Here is a tiny trained network, its code and every weight. The questions are about switching its units off for an input and a class, where a switched-off unit gives its printed mean instead of its output.

import numpy as np


def w(rows, s, z=0):
    codes = np.array(rows[::2]) - 128.0
    scale = np.full(codes.shape[1], s)
    scale[-1] = z or s
    return codes * scale


def norm(h):
    return h / np.sqrt((h * h).mean(-1, keepdims=True) + 1e-5)


def f(y):
    return np.maximum(y, 0)


def log_softmax(a):
    a = a - a.max(-1, keepdims=True)
    return a - np.log(np.exp(a).sum(-1, keepdims=True))


def net(x, mask):
    res = np.array(x, float).reshape(1, 5) / 4 @ E
    u = 0
    for l in range(2):
        y = f(norm(res) @ A[l][:, :-1].T + A[l][:, -1])
        res = res + np.where(mask[u : u + 4], y, B[l][:, -1]) @ B[l][:, :-1]
        u += 4
    return log_softmax(norm(res)[-1] @ U[:, :-1].T + U[:, -1])


A, B = {}, {}
E = w([
[244,55,160,134,161,154,169,156],'x0',
[129,133,130,126,138,135,118,129],'x1',
[126,136,132,130,136,135,122,135],'x2',
[151,245,178,225,84,1,80,133],'x3',
[99,123,161,153,21,228,90,139],'x4',
],0.0081)
A[0] = w([
[2,162,57,59,129,172,145,99,57],'0.n1',
[29,92,81,15,229,119,152,107,10],'0.n2',
[105,112,129,86,79,222,99,143,80],'0.n3',
[108,128,163,180,74,157,63,101,4],'0.n4',
],0.0082,0.0049)
B[0] = w([
[154,154,122,196,81,10,55,183,254],'0.n1',
[163,169,159,57,109,95,143,144,253],'0.n2',
[121,111,59,199,147,185,133,128,230],'0.n3',
[114,93,169,68,108,103,115,111,186],'0.n4',
],0.014,0.0058)
A[1] = w([
[90,154,113,141,152,113,142,88,38],'1.n1',
[135,191,121,180,165,117,167,130,111],'1.n2',
[4,205,99,125,93,92,101,84,162],'1.n3',
[138,140,184,181,69,176,103,129,2],'1.n4',
],0.012,0.0038)
B[1] = w([
[107,81,2,112,144,159,80,157,138],'1.n1',
[105,92,112,224,168,166,149,145,167],'1.n2',
[91,85,116,77,194,221,162,53,254],'1.n3',
[135,215,169,45,70,30,140,182,184],'1.n4',
],0.0088,0.0096)
U = w([
[165,200,167,77,74,44,121,179,253],'0',
[197,78,138,37,194,140,204,138,44],'1',
[47,146,88,153,237,115,135,67,150],'2',
[177,124,201,233,184,83,166,133,95],'3',
[72,121,67,170,59,134,57,161,83],'4',
[151,89,140,155,87,251,180,159,117],'5',
[17,156,216,75,94,145,104,42,93],'6',
],0.017,0.0044)

Each question gives the input, the list of numbers given to net, and the class t.
The units are the neurons (one row each of A and B). Each row of codes is followed by its name. A weight is (code - 128) times the scale printed after its matrix; where a second scale follows, it is the last column's (A, B and U).
mask holds one flag per neuron, layer by layer. A switched-off neuron (its flag False) gives its mean, the last column of its row in B, instead of its output. The means were averaged over made-up inputs and are rounded, as every weight is.
A unit's drop is (log p(t) with every unit on - log p(t) with that unit switched off) / (log p(t) with every unit on - log p(t) with every unit switched off).
The circuit of an input: a set's keep is (log p(t) with only the set's units on - log p(t) with every unit switched off) / (log p(t) with every unit on - log p(t) with every unit switched off). Starting from all 8 units, units are removed one at a time, each time the one whose removal leaves the highest keep (on an exact tie, the one counted first), for as long as the keep stays at least 0.8.
circuit, biggest first: the units of the circuit, biggest drop first
unit that matters most: the unit with the biggest drop
top k neurons: the k neurons with the biggest drops, biggest first
drop of u: that unit's drop, to one decimal
input [-2,-2,0,-6,1], class 4: circuit, biggest first => 0.n1
input [0,-4,8,-2,2], class 4: circuit, biggest first => 0.n3, 1.n3
input [0,0,7,-5,-7], class 0: circuit, biggest first => 0.n2, 1.n3
input [-1,-5,5,-3,2], class 4: circuit, biggest first => 0.n3, 0.n1
input [-7,6,-4,-1,-1], class 0: top 2 neurons => 0.n1, 0.n2
input [-3,-8,5,1,2], class 6: top 2 neurons => 1.n3, 0.n4
input [3,8,3,6,-7], class 3: top 2 neurons => 1.n3, 1.n2
input [4,8,5,7,-1], class 3: top 2 neurons => 1.n2, 0.n1
input [-6,-2,-6,5,2], class 6: top 2 neurons => 0.n3, 0.n4
input [0,-7,8,-6,4], class 4: top 2 neurons => 0.n1, 1.n3
input [-8,-3,-1,0,-8], class 0: top 2 neurons => 0.n2, 0.n1
input [-3,-7,6,1,5], class 6: top 3 neurons => 1.n3, 0.n4, 1.n4
input [-1,1,-1,-3,5], class 4: top 2 neurons => 0.n3, 0.n1
input [-3,-1,2,5,4], class 6: circuit, biggest first => 1.n3
input [-7,-5,3,0,-2], class 0: top 3 neurons => 0.n1, 0.n3, 0.n2
input [0,-5,0,4,-7], class 2: top 3 neurons => 0.n1, 0.n2, 1.n1
input [-6,8,2,-5,7], class 4: drop of 0.n1 => 0.6
input [-6,-1,-4,-3,5], class 4: drop of 0.n3 => 0.1
input [-7,3,6,-7,8], class 4: drop of 0.n1 => 0.7
input [2,-4,-4,3,-3], class 3: unit that matters most => 1.n3
